(in the rows, 128 means zero)
Facts:
bese σ:plakle χ:b
besol σ:zibar δ:bese χ:c γ:difas,zibar
bibrak σ:doklagral χ:b
bigedul Ψ:graflaklik σ:gravos δ:gravos χ:b
bogritik σ:tofli χ:a
boklum Ψ:skepel σ:demis χ:b
bomo σ:nire δ:nire χ:a
boplidrar σ:stidek χ:a
botrar Ψ:rosok σ:nire χ:a
bovak σ:plakle χ:a
bradri σ:midro δ:gravos χ:a
breskepi Ψ:botrar σ:plostus χ:a
bribor σ:pupaklu χ:b
briduplum Ψ:ploke σ:flilikas δ:broplufam χ:e
brifli Ψ:briduplum σ:zibar χ:d
broplufam σ:buzo χ:e γ:gerom,miklala,degi,ploplonik
brozer σ:fister χ:a
bruniska Ψ:klostor σ:doklagral χ:f γ:vonor,valoplok,plikal,varibem
budri σ:menaflim χ:c
buplolum σ:tatom χ:a
buren σ:zudostas χ:b γ:tofli,giklus
buzo Ψ:skegu
degi σ:plostus χ:a
demis σ:rabur γ:degi,klistis,neske,risa
difas Ψ:repil σ:rokas χ:a
doklagral σ:trilis
dramo σ:gravos χ:b γ:difas,gravos,kluklum
draska σ:sikom χ:c γ:flobraru,gretres,gisul
dridron Ψ:stidek σ:gigudek δ:grostafa χ:b
drizol σ:rokas χ:b
drodre Ψ:tebel σ:rulis δ:midro χ:a
dromun Ψ:vobrobru σ:rabur χ:a
duflu Ψ:sikom σ:zibar χ:c
febadus σ:menaflim χ:a
fedun Ψ:tedo σ:midrire χ:d γ:gisul
feflam σ:midrire χ:b
firun Ψ:kulas σ:plakle χ:b γ:riskik,nodul,pusor
fister σ:zudostas
fitro Ψ:staplum σ:nire χ:a
fitu Ψ:sagris σ:doklagral χ:e γ:ploke,flilikas,pusor
flekes σ:pupaklu χ:a γ:laplel,klistis
flilikas Ψ:tidro σ:plakle
flobraru Ψ:pluvobo σ:rabur χ:d
gadem σ:rokas δ:nemum χ:a
gatres Ψ:grobril σ:midro δ:plikal χ:d
gerom σ:stabru χ:a
gestil Ψ:fitu σ:zinon γ:bese,gravos,buplolum
gigudek σ:trilis
giklus σ:vate χ:a
gisul σ:rabur δ:sikom χ:f
graflaklik σ:skomitro δ:griruk χ:b
grano Ψ:ploplonik σ:rokas δ:rokas χ:a γ:feflam
grasken Ψ:zipos σ:sikom χ:e
gravos σ:tatom
greklis Ψ:flobraru σ:plostus χ:d γ:griruk,gretres
grepum σ:trilis δ:fister χ:d
gretres Ψ:skidrum σ:rulis χ:b
griplaluk σ:pupaklu χ:a
griruk Ψ:flekes σ:pupaklu
griskir Ψ:pupos σ:rokas δ:zudostas χ:c
grivom σ:tedo χ:f γ:toploga,reklom,seple,muvim,repil,risa
grobril Ψ:greklis σ:sikom χ:a
grostafa σ:tofli χ:a γ:feflam,neske,seligrir
grotrubis σ:midrire δ:netefon χ:c
grufos σ:skomitro χ:b γ:botrar
guful Ψ:grufos σ:zibar χ:a γ:stidek
guran σ:traklu χ:b
kedrur σ:buzo χ:a
kepos σ:skepel χ:d
kever σ:gravos χ:d γ:vudo,midro,vufus,lestal,sapok
kitru Ψ:plostus σ:doklagral χ:a
kizos σ:skepel χ:a γ:dromun
klatru Ψ:duflu σ:tofli χ:a
klezifluk σ:midrire δ:buzo χ:a
klistis σ:stidek δ:pibor χ:a
klostor Ψ:plose σ:skomitro χ:d γ:mogek,breskepi
klugak Ψ:zimo σ:tedo δ:brozer χ:a
kluklum σ:rokas χ:c
kozok σ:gigudek χ:a
kulas Ψ:vate σ:sebril χ:a
laplel Ψ:stiskan σ:sikom χ:a
lenim Ψ:bibrak σ:rulis δ:riskik χ:b
lestal σ:stabru χ:a
lidegris Ψ:firun σ:vate δ:griruk χ:a
ligor σ:rulis χ:b
lizezem Ψ:midro σ:plostus χ:a
lutuk σ:doklagral χ:a
luven σ:pupaklu γ:plokes,budri,kozok,grobril
mapleklol σ:doklagral χ:b
mavos Ψ:fitro σ:trilis δ:vobrobru χ:b γ:vuskur,rubak
menaflim Ψ:soflen σ:suklek
mibor Ψ:plakle σ:stidek δ:flilikas χ:d
midrire Ψ:mibor σ:pupaklu
midro Ψ:grasken σ:trilis
miklala σ:vate δ:menaflim χ:c
mogek Ψ:sulu σ:fister δ:pusor χ:a
muvim σ:nire δ:breskepi χ:a
nemum σ:midro χ:d
neske Ψ:plipi σ:zudostas χ:a
netefon Ψ:bovak σ:vuskur δ:pupaklu χ:a
nidupun σ:plostus χ:d
nifluk σ:rabur χ:a
nimok Ψ:menaflim σ:skomitro χ:b γ:rokas,mogek,dromun,grasken,klugak
nire σ:tatom
nisis σ:midrire δ:demis χ:a γ:bribor,gigudek
nodul Ψ:fedun σ:sikom χ:c
nugros σ:tedo χ:a γ:trilis,stoku,plikal,griplaluk
nuplun σ:griruk χ:c
pibor σ:sebril δ:demis χ:a
pirora σ:vate χ:a
plaflafis σ:luven δ:boklum χ:a
plakle Ψ:difas γ:nuplun,muvim,truvis
pledral σ:zinon χ:a γ:pibor,fister,tratrum
plegro σ:buzo δ:menaflim χ:a γ:robrin,drizol,kitru,rubak,varibem
pligen σ:zinon δ:vuskur χ:c γ:zatim,miklala,febadus,traklu,stiskan
plikal σ:tedo χ:a
plilem σ:rulis χ:c γ:degi,grobril
plipi σ:tatom χ:d γ:dridron,tregiri,griskir,nifluk,zigu
ploke σ:buzo χ:b
plokes σ:gravos χ:a
ploplebrer Ψ:reklom σ:vate χ:d
ploplonik σ:zinon χ:c
plose Ψ:rabur σ:menaflim χ:a
plostus Ψ:nidupun σ:plakle γ:zogu
pluvobo Ψ:kitru σ:fister χ:d
pobom Ψ:klugak σ:gigudek χ:a
pobraski Ψ:lidegris σ:luven δ:demis χ:a γ:skasel,pupaklu
pupaklu Ψ:mavos
pupos Ψ:griruk σ:midrire χ:b γ:nuplun,skostik,vufus
pusor Ψ:pibor σ:luven χ:b
puvon σ:zibar χ:d γ:nire,grotrubis,stidek
rabur Ψ:zibar γ:drodre
reklom Ψ:dridron σ:gravos χ:b
repil Ψ:drodre σ:stidek δ:skostik χ:c
reta Ψ:nimok σ:menaflim δ:zinon χ:a
risa Ψ:vuskur σ:zudostas χ:d
riskik Ψ:zumum σ:stidek χ:a
robrin Ψ:buzo σ:rulis χ:a
rokas Ψ:dramo σ:zinon
rosok Ψ:lenim σ:suklek χ:e
rubak σ:skepel δ:zinon χ:a
rulis σ:tatom
sagris Ψ:suklek σ:tatom χ:c γ:grotrubis,sikom,dromun,truvis,gadem
sapok σ:stidek χ:b
sebril Ψ:boplidrar σ:zinon
seligrir σ:gravos χ:a
senok σ:plakle δ:tatom χ:a γ:duflu,vuskur,gretres,fitro
seple σ:stabru χ:a
sikom Ψ:vofa σ:trilis
skapledra σ:rabur
skasel σ:tedo χ:d
skegu σ:traklu χ:a
skepel Ψ:sebril σ:stabru
skidrum Ψ:sapok σ:plakle δ:zibar χ:a
skomitro Ψ:laplel σ:zudostas
skostik Ψ:gestil σ:griruk χ:a
soflen Ψ:robrin σ:sebril χ:e γ:flobraru,plokes,stidek,pusor
soge σ:fister χ:e
staplar σ:zudostas χ:b
staplum Ψ:gravos σ:plostus χ:f
stidek Ψ:riskik σ:zinon
stiriflus σ:tofli χ:a
stiskan Ψ:netefon σ:trilis χ:a
stoku σ:midrire χ:a
stugram σ:flilikas χ:c γ:nifluk,vufus,lizezem,fister,gigudek,grobril
stuklu σ:skapledra χ:e γ:stiskan
suklek Ψ:nugros γ:botrar,kluklum,klezifluk,rosok,nidupun
sulu Ψ:plegro σ:plostus χ:d γ:lutuk,midro,dromun
takal Ψ:pobom σ:rokas χ:a γ:miklala,zibar,boklum
tebel σ:traklu χ:d γ:dridron,guran,griplaluk
tedo Ψ:guful σ:zudostas γ:menaflim,vonor,duflu,nire,skomitro
tena σ:plakle χ:b
tidro σ:stidek χ:b
tofli σ:plakle
toploga σ:stabru δ:broplufam χ:a
traklu σ:stabru
tratrum Ψ:ziru σ:pupaklu χ:a
tregiri σ:skomitro δ:brozer χ:a
trosken σ:rabur χ:a γ:skostik,neske
truvis σ:gigudek χ:a
vakal σ:vate δ:bese χ:a
valoplok σ:skomitro χ:a
vaplelel σ:skepel δ:skomitro χ:a γ:feflam,reta,soge,nemum
varibem σ:gravos δ:skomitro χ:f
vate Ψ:vonor σ:stabru γ:lestal,stiriflus
vavu Ψ:klistis σ:skepel χ:f γ:dridron,trilis,plikal,zigu
vefafol σ:vate δ:bigedul χ:c
virik Ψ:bigedul σ:rulis δ:bigedul χ:e γ:doklagral
visok σ:zinon δ:midrire χ:b
vobrobru Ψ:bese σ:nire χ:a
vofa σ:tofli χ:c γ:staplar,vonor,skomitro,ploke,laplel,fitro,rosok
vonor Ψ:gatres σ:zudostas δ:zudostas χ:a
vudo Ψ:zogu σ:tatom
vufus σ:gestil χ:a
vuskur Ψ:klatru σ:trilis
zakle σ:traklu δ:pusor χ:b γ:reta,lestal
zatim σ:sikom χ:a
zibar σ:rabur
zigu σ:menaflim χ:a
zimo Ψ:skomitro σ:midro χ:c γ:dridron,vuskur,plose,grepum,skidrum
zipos Ψ:takal σ:skapledra χ:b
ziru Ψ:pobraski σ:nire χ:e γ:lutuk
zogu Ψ:brifli σ:nire δ:skomitro χ:c
zudostas γ:midrire,nidupun
zumum Ψ:breskepi σ:suklek δ:zipos χ:b

Known rows:
[146 151 151 129  96  92 127  92 116 133 130 158 165  75 103 167 136  97
 168 110 127 159 142 153 123 163 116 165 116  48 187 111  50 189 111  92] : nimok
[133 124  76 130 103 135 155 108 147  57 120 151 122 121 125  85  87 190
  81 120 107 133 134 126  99  93 141 121 169 139 128 108 129 122 139 165] : grepum
[120 101  77  91 121 139 125 138 183  84 123 140  88 115 177 111 111 128
 134 138 101  76 125  77 105  94 154 151 155 126 134 113 129 128  99 123] : riskik
[124 153 108  91 123 128 151 132 111 125 161  88 123  81 172 127 121 184
 158 128 123  75 112 150 136 147  67 160 122 121 131 171  76 112 146 107] : bese
[168 137 146 166  96 114 106  74 132 128  96 168 148 150  90 160 127  85
 153 123 153 155 121 144  92 138 129  84 142  74 186 109  60 181 107  93] : sulu
[166 136 138 131 100 108 146 120 115 122 159 140 171  67  93 160 134 151
 161 104  95 158 142 139 137 133 115 170 139  50 185  98  73 188  86 122] : firun
[147 113  89 107 100  85 111  91 187 118 100 162 116 160 184 145  96 119
  89 168 151 138  58 139 139 129 135 118 113 125 144 130 112 118 139 141] : klugak
[125 136 139 156 123  87 132  87 109  85 107 131 169 128  93 132 136 160
 137 115 151 123 119 138 135 129  70  92 137 133 162 154 108 150 151 102] : rulis
[152 101  67  93 107 131 135 139 186  50 147 149  98  95 170 102  95 181
  86 142 101  80 133  71 134  91 141 164 154 125 144  88 133 139  82 166] : plose
[126 147 133  94 113 129 158 123 113 132 151 117 146  87 158 164 123 180
 159 115 117 129 126 152 120 138 107 162 136  98 126 145  85 142 153 102] : bibrak
[109 152  85  77 118 130 175 148 127  83 168 105 146  71 160 135 103 184
 143 122 100  68 134 140 138 112  92 171 148 128 143 125 120 135 139 156] : staplar
[135 110  79 103 123 134 136 112 187  63 138 146 118 138 172  93 113 178
  80 142 124 114 130 128 123  94 130 143 153 141 110  92 134 140 109 154] : klezifluk
[151 115 149 154  97  95 114  83 106  87  98 157 171  81  85 163 128 110
 157 105 121 157 140 123 119 134 129 129 141  53 194  97  79 188 114  95] : gestil
[148 125 138 156 102 120 117  84 102  92 133 108 161 110  93 107 138 145
 148 115 144 125 128 132 118 140  83  88 126 117 145 161  77 116 149  95] : zinon
[118 157 103 103 138 123 158 125 112 131 143 100 135 111 174 159 128 182
 153 135 128  88  83 152 138 143  73 153 119 129 130 176  83 118 159 107] : bribor
[121 136  71  78 106 134 174 155 147 134 153 106 121  68 180 165  95 189
 158 147  90  69 120 144 139 127 127 174 127  86 148 156  86 120 133 145] : nodul
[133 144  86 154 104 128 127  95 135 113 116 144 104 156 131  86 114 167
 108 140 144 140 101 136 116 101 103  86 151 147 121 159 109 120 152 135] : skasel
[169 120 144 154 111 119 103  83 184 126 142 167 149 163 137 127 151  87
 148 124 174 155 125 155  86 145 121  93 127  82 114  88 115 187 102  87] : trosken
[106 140 140  85 103  82 140 133 146 127 137 108 137  74 136 168 113 156
 165 129 181  70 121 111 145  93  79 168 154  96 130 177  52 187 144 165] : bigedul
[134 145 128  98 118 130 154 118 114 126 153 118 152  81 157 161 121 179
 161 118 125 132 125 155 128 146  96 162 129  93 130 149  78 139 152 100] : mapleklol
[181 103 159 169 122  59  95  75 119  46  87 149 169 162  84 151 156  88
 111 107 128 159 104 101 130 107  93  77 126 113 198 149 107 166 150  94] : ziru

Rows:
No name comes twice in this set of rows, the named rows included.
[131 159 148 131 121 102 139  85 113 131 122 155 169 110 125 167 153 111
 172 109 155 153 124 153 127 161  87 148 119  70 151 129  68 186 156  88] | zakle
[148 146 149  78  93  88 132  96 151 112 169 160 168  69 121 164  82 185
 167 112 113 150 141 144 128 156 141 169 126  54 196  84  83 186  78 121] | zimo
[139 110  93 100  94 103 138 105 112  41 142 106 148  73 130  87  76 192
  94 145 104  60 129  63 146 122 113 142 116 127 186 153 106 101 142 160] | skomitro
[145 109  72  99 116 124 129 141 186  96 121 137  89 154 182 114 104 140
  88 156 110  81  84  91 135  95 139 141 145 135 127 144 128 117 115 149] | difas
[177 116 144 154 104 120  96  80 183 123 150 163 145 144 122 116 143  90
 153 120 177 157 133 150  72 151 119  95 122  63 124  85 103 185  86  88] | grostafa
[103 107  82 100 132 132 164 145 103  64  87  98 121 116 132 150 108 182
 127 126  95  63 102  86 137  94 113 128 155 141 168 182 109 102 159 139] | stidek
[164 110  71  93  97 119 115 108 192 116 118 142  86 167 182 128  86 132
  98 168 129 103  62 117 132 117 139 122 116 128 121 152 114 100 135 143] | stiskan
[154 124 153 170 102  94 118  75  96 103 113 149 167  98  88 153 150 101
 160  95 166 154 140 151  99 144 104  94 136  65 168  90  92 186 129  88] | luven
[148 111 107 140 103 103 124  89 101 129  94  88 128 163 153 153 112 114
 135 151 135  86  54 129 141 144 102  71 102 122 143 181  49  93 167 104] | midro
[141 128  74 150 118 126 131 117 139 131  84 141  90 164 159 129 104 110
 109 162 126 125  56 114 134 103 111  80 135 148 140 179  70 101 151 142] | risa
[129 130 139 158 119 110 124  88 100  87 120 112 159 113  92 116 141 150
 144 112 151 113 120 122 135 133  71  89 136 130 166 161  95 142 144  97] | tatom
[154  99  65  89  96 121 124 118 187  63 146 154  97 125 177  94  77 188
  80 160 109  72 111  82 131 102 145 158 135 129 131 105 124 102 113 171] | laplel
[143 150 153 125 102  89 121  93 120 132 119 153 165  89 112 172 141  96
 164 120 128 156 119 157 131 156 106 162 108  55 188 144  46 184 134  83] | pupos

Now the same elements, written a new way:
Known rows:
[196 175 125 104 120 136 134 107 107 124 126 168 120 120 147] : lutuk
[193 166 101 164 170 107 149 119 100  91 143 148  44 113 107] : kitru
[143 135 126 138 136 123 146 112 131  90 128 119 133 146 111] : soge
[137 131 120 144 129 103 141  91 137  87 130 122 147 140 126] : bigedul
[124 147 146 147 158 126 148 153 109 118 146 179 121 123 130] : nisis
[116 155 160 144 145 121 151 147 108  90 147 165 137 138 115] : fedun
[149 137 105 136 153 121 160 113 140  93 133 146 159 125 124] : flilikas
[113 163 153 135 166 135 149 152 111  96 151 176 109 121 130] : flekes
[135 133 111 150 126 103 136 104 132  87 131 127 156 133 112] : bribor
[143 131 121 132 141 140 153 129 127 115 143 151  81 117 136] : drodre
[156 155 147 124 157 105 131 149 109 123 133 162 166 146 131] : klostor
[173 173 149 184 172 111 128 146 123  91 162 173 190 116 133] : vate
[119 133 117 145 139 113 140 103 131  99 128 112 133 140 147] : zumum
[141 145 117 125 162 114 163 107 141  97 137 149 131 126 141] : nire
[144 142 109 144 131 117 164 106 135  93 141 145 131 133 129] : rulis
[149 136 116 121 159 149 149 132 127 117 140 149  97 121 133] : stiriflus
[132 142 115 148 144 136 163 107 125  88 125 140 121 131 150] : gigudek
[130 128 125 137 148 134 146 125 126  98 135 129 114 134 124] : duflu
[150 147 106 140 133 122 165 109 135  80 145 149 152 135 115] : fister
[138 174 146 137 122  96 154 129 111  92 143 183 185 141 129] : plakle
[150 147 105 137 128 122 170 102 134  89 144 139 152 129 110] : zinon

Rows:
No name comes twice in this set of rows, the named rows included.
[ 89 145 159 175 138  98 141 141 111  71 133 145 158 127 135] | mavos
[175 159 124 166 170 134 143 132 111  88 153 148  68 112 106] | grobril
[ 80 125 164 169 181 113 142 160 118  76 152 160 163 144 117] | vavu
[147 174 166 116 146 107 134 142 109 102 135 172 142 144 148] | kever
[239 235 150  67  92 132 124  83  99 130 123 172 136 121 183] | dromun
[141 127 113 149 132 123 146 105 127 121 153 131 129 159 111] | repil
[147 137 109 132 169 112 163 118 140 105 113 138 147 105 134] | buzo
[200 134 115 183 154 117 121 115 122 109 165 136 119 159 101] | gatres
[232 237 170  64 143  88  99 127  81 145 107 181 199 152 208] | sulu
[181 135 125 182 170 141 126 146 127 114 161 141  97  95 119] | vonor
[168 189 130 184 163  59 152 134  99  72 160 163 116 134 110] | plostus
[147 176 155 167 204 104 135 155 105  79 150 148 101 129 120] | greklis

